Below are the code and all the weights of a small trained network. Each question names an input and a class and asks about switching units off, where a switched-off unit gives its printed mean instead of its output.

import numpy as np


def w(rows, s, z=0):
    codes = np.array(rows[::2]) - 128.0
    scale = np.full(codes.shape[1], s)
    scale[-1] = z or s
    return codes * scale


def f(y):
    return y / 2 * (1 + np.tanh(0.7978845608 * (y + 0.044715 * y**3)))


def log_softmax(a):
    a = a - a.max(-1, keepdims=True)
    return a - np.log(np.exp(a).sum(-1, keepdims=True))


def net(x, mask):
    res = np.array(x, float).reshape(1, 4) / 4 @ E
    y = f(res @ A[0][:, :-1].T + A[0][:, -1])
    res = res + np.where(mask, y, B[0][:, -1]) @ B[0][:, :-1]
    return log_softmax(res[-1] @ U[:, :-1].T + U[:, -1])


A, B = {}, {}
E = w([
[67,119,13,51,111],'x0',
[136,111,74,198,201],'x1',
[126,2,157,155,133],'x2',
[66,161,122,109,189],'x3',
],0.0096)
A[0] = w([
[72,185,170,65,135,209],'n0',
[65,99,118,137,143,157],'n1',
[184,74,136,182,86,222],'n2',
[48,102,123,94,126,194],'n3',
[155,175,150,166,227,224],'n4',
[155,196,162,102,132,195],'n5',
[132,223,141,143,130,164],'n6',
[111,127,146,156,151,27],'n7',
[131,109,147,195,169,108],'n8',
[171,120,114,124,85,157],'n9',
[179,74,166,242,88,236],'n10',
[101,194,152,104,156,204],'n11',
[171,107,159,70,61,148],'n12',
[129,78,135,201,137,163],'n13',
[122,155,33,68,49,183],'n14',
[193,70,137,154,90,170],'n15',
[152,121,174,57,74,215],'n16',
[152,233,153,175,246,187],'n17',
[115,183,80,90,200,200],'n18',
[50,55,51,175,151,254],'n19',
[168,165,38,97,101,183],'n20',
[154,147,38,147,149,127],'n21',
[198,203,160,111,97,211],'n22',
[82,34,138,151,194,241],'n23',
[88,74,87,182,166,230],'n24',
[202,97,57,131,116,137],'n25',
[119,214,160,135,178,159],'n26',
[155,139,81,84,114,91],'n27',
[89,183,179,100,61,184],'n28',
],0.012,0.0052)
B[0] = w([
[36,139,48,161,169,184],'n0',
[181,169,77,55,120,155],'n1',
[224,89,203,161,42,213],'n2',
[111,108,61,69,115,176],'n3',
[171,213,114,206,226,203],'n4',
[69,77,78,191,154,173],'n5',
[111,98,116,216,112,174],'n6',
[188,154,82,85,166,127],'n7',
[202,193,196,174,183,173],'n8',
[69,104,185,172,55,157],'n9',
[209,149,224,154,43,253],'n10',
[70,122,59,196,174,170],'n11',
[72,35,136,94,74,187],'n12',
[210,170,193,125,123,189],'n13',
[69,205,130,104,23,225],'n14',
[195,56,233,142,60,195],'n15',
[43,15,90,69,99,201],'n16',
[164,162,82,240,230,213],'n17',
[138,201,45,198,147,186],'n18',
[220,193,91,65,102,222],'n19',
[101,230,127,159,66,193],'n20',
[182,204,121,156,112,166],'n21',
[61,42,129,213,80,194],'n22',
[215,162,90,40,157,222],'n23',
[255,171,132,75,167,199],'n24',
[162,188,185,166,72,164],'n25',
[105,148,75,218,207,172],'n26',
[73,187,131,93,71,153],'n27',
[30,51,98,113,114,187],'n28',
],0.0076,0.013)
U = w([
[177,139,215,149,176,129],'0',
[129,32,196,166,48,211],'1',
[75,200,103,126,79,127],'2',
[164,104,62,93,165,215],'3',
[83,152,90,244,213,149],'4',
[1,67,97,92,118,153],'5',
[93,50,106,66,146,39],'6',
[99,72,126,158,162,2],'7',
],0.0097,0.0053)

Each question gives the input, the list of numbers given to net, and the class t.
The units are the neurons (one row each of A and B). Each row of codes is followed by its name. A weight is (code - 128) times the scale printed after its matrix; where a second scale follows, it is the last column's (A, B and U).
mask holds one flag per neuron, in row order. A switched-off neuron (its flag False) gives its mean, the last column of its row in B, instead of its output. The means were averaged over made-up inputs and are rounded, as every weight is.
A unit's drop is (log p(t) with every unit on - log p(t) with that unit switched off) / (log p(t) with every unit on - log p(t) with every unit switched off).
The circuit of an input: a set's keep is (log p(t) with only the set's units on - log p(t) with every unit switched off) / (log p(t) with every unit on - log p(t) with every unit switched off). Starting from the 12 units with the biggest drops (on a tie, the unit counted first), units are removed one at a time, each time the one whose removal leaves the highest keep (on an exact tie, the one counted first), for as long as the keep stays at least 0.8.
units of the circuit, in order: the units of the circuit, biggest drop first
top k neurons: the k neurons with the biggest drops, biggest first
drop when u is switched off: that unit's drop, to one decimal
input [8,5,-6,8], class 4: units of the circuit, in order => n18
input [4,5,1,-1], class 3: units of the circuit, in order => n24; n19
input [8,0,5,-6], class 2: top 2 neurons => n14; n19
input [-7,3,-7,-7], class 4: top 2 neurons => n17; n4
input [-6,1,-3,-4], class 1: top 2 neurons => n22; n10
input [8,8,-3,5], class 2: top 3 neurons => n14; n19; n20
input [4,4,1,0], class 3: top 2 neurons => n24; n10
input [-1,5,-5,-8], class 1: top 2 neurons => n22; n23
input [0,4,6,6], class 3: drop when n23 is switched off => 0.3
input [1,-3,3,3], class 5: drop when n8 is switched off => 0.1
input [-2,5,5,8], class 0: drop when n15 is switched off => -0.1
input [7,2,3,8], class 3: top 2 neurons => n24; n23
